Below is a small trained network, with its code and all its weights. Each question gives an input and a class and asks what happens when units are switched off, that is, made to give their printed mean instead of their output.

import numpy as np


def w(rows, s, z=0):
    codes = np.array(rows[::2]) - 128.0
    scale = np.full(codes.shape[1], s)
    scale[-1] = z or s
    return codes * scale


def f(y):
    return np.maximum(y, 0)


def log_softmax(a):
    a = a - a.max(-1, keepdims=True)
    return a - np.log(np.exp(a).sum(-1, keepdims=True))


def net(x, mask):
    res = np.array(x, float).reshape(1, 4) / 4 @ E
    y = f(res @ A[0][:, :-1].T + A[0][:, -1])
    res = res + np.where(mask, y, B[0][:, -1]) @ B[0][:, :-1]
    return log_softmax(res[-1] @ U[:, :-1].T + U[:, -1])


A, B = {}, {}
E = w([
[147,128,231,254],'x0',
[39,12,110,165],'x1',
[133,125,127,127],'x2',
[170,61,214,51],'x3',
],0.007)
A[0] = w([
[95,153,94,153,233],'n0',
[145,80,173,43,131],'n1',
[69,62,104,176,65],'n2',
[113,116,27,2,32],'n3',
[185,180,154,133,81],'n4',
[166,190,126,125,105],'n5',
[94,165,60,140,106],'n6',
[179,190,143,114,59],'n7',
[179,55,233,56,77],'n8',
[121,106,174,184,64],'n9',
[64,54,131,159,29],'n10',
[175,179,137,127,83],'n11',
[178,184,142,120,63],'n12',
[171,190,133,114,79],'n13',
[118,158,80,158,58],'n14',
[95,181,69,180,139],'n15',
[169,123,232,223,4],'n16',
[106,163,90,166,48],'n17',
],0.009,0.0045)
B[0] = w([
[192,117,183,149,216],'n0',
[191,146,69,213,202],'n1',
[124,69,73,69,185],'n2',
[41,239,103,162,254],'n3',
[96,94,69,90,171],'n4',
[123,66,72,83,173],'n5',
[173,124,115,179,186],'n6',
[105,64,42,85,168],'n7',
[190,131,9,221,212],'n8',
[51,160,71,116,167],'n9',
[112,39,2,52,173],'n10',
[109,74,66,74,164],'n11',
[96,58,35,73,164],'n12',
[104,59,57,84,169],'n13',
[143,119,80,169,153],'n14',
[196,89,110,162,203],'n15',
[24,219,52,151,204],'n16',
[156,107,39,185,152],'n17',
],0.0083,0.0065)
U = w([
[94,27,88,19,81],'0',
[22,254,117,148,109],'1',
[155,122,137,132,246],'2',
[228,119,105,217,53],'3',
[166,138,221,98,200],'4',
[118,139,230,78,79],'5',
],0.0097,0.012)

Each question gives the input, the list of numbers given to net, and the class t.
The units are the neurons (one row each of A and B). Each row of codes is followed by its name. A weight is (code - 128) times the scale printed after its matrix; where a second scale follows, it is the last column's (A, B and U).
mask holds one flag per neuron, in row order. A switched-off neuron (its flag False) gives its mean, the last column of its row in B, instead of its output. The means were averaged over made-up inputs and are rounded, as every weight is.
A unit's drop is (log p(t) with every unit on - log p(t) with that unit switched off) / (log p(t) with every unit on - log p(t) with every unit switched off).
The circuit of an input: a set's keep is (log p(t) with only the set's units on - log p(t) with every unit switched off) / (log p(t) with every unit on - log p(t) with every unit switched off). Starting from the 12 units with the biggest drops (on a tie, the unit counted first), units are removed one at a time, each time the one whose removal leaves the highest keep (on an exact tie, the one counted first), for as long as the keep stays at least 0.8.
circuit, biggest first: the units of the circuit, biggest drop first
unit that matters most: the unit with the biggest drop
k most important neurons: the k neurons with the biggest drops, biggest first
drop when u is switched off: that unit's drop, to one decimal
input [-1,2,-3,6], class 3: unit that matters most	n8
input [-3,4,2,-8], class 3: circuit, biggest first	n15; n6
input [-3,4,4,5], class 3: circuit, biggest first	n1; n8
input [8,-7,-3,0], class 1: 3 most important neurons	n16; n10; n2
input [-6,4,4,-8], class 3: 2 most important neurons	n15; n6
input [8,-1,4,8], class 1: 2 most important neurons	n16; n9
input [6,4,5,2], class 1: 3 most important neurons	n16; n9; n15
input [2,5,3,0], class 0: 3 most important neurons	n10; n2; n3
input [7,8,-1,-6], class 0: drop when n2 is switched off	0.4
input [0,-1,1,6], class 3: drop when n1 is switched off	0.2
input [3,-8,1,8], class 0: drop when n11 is switched off	0.2
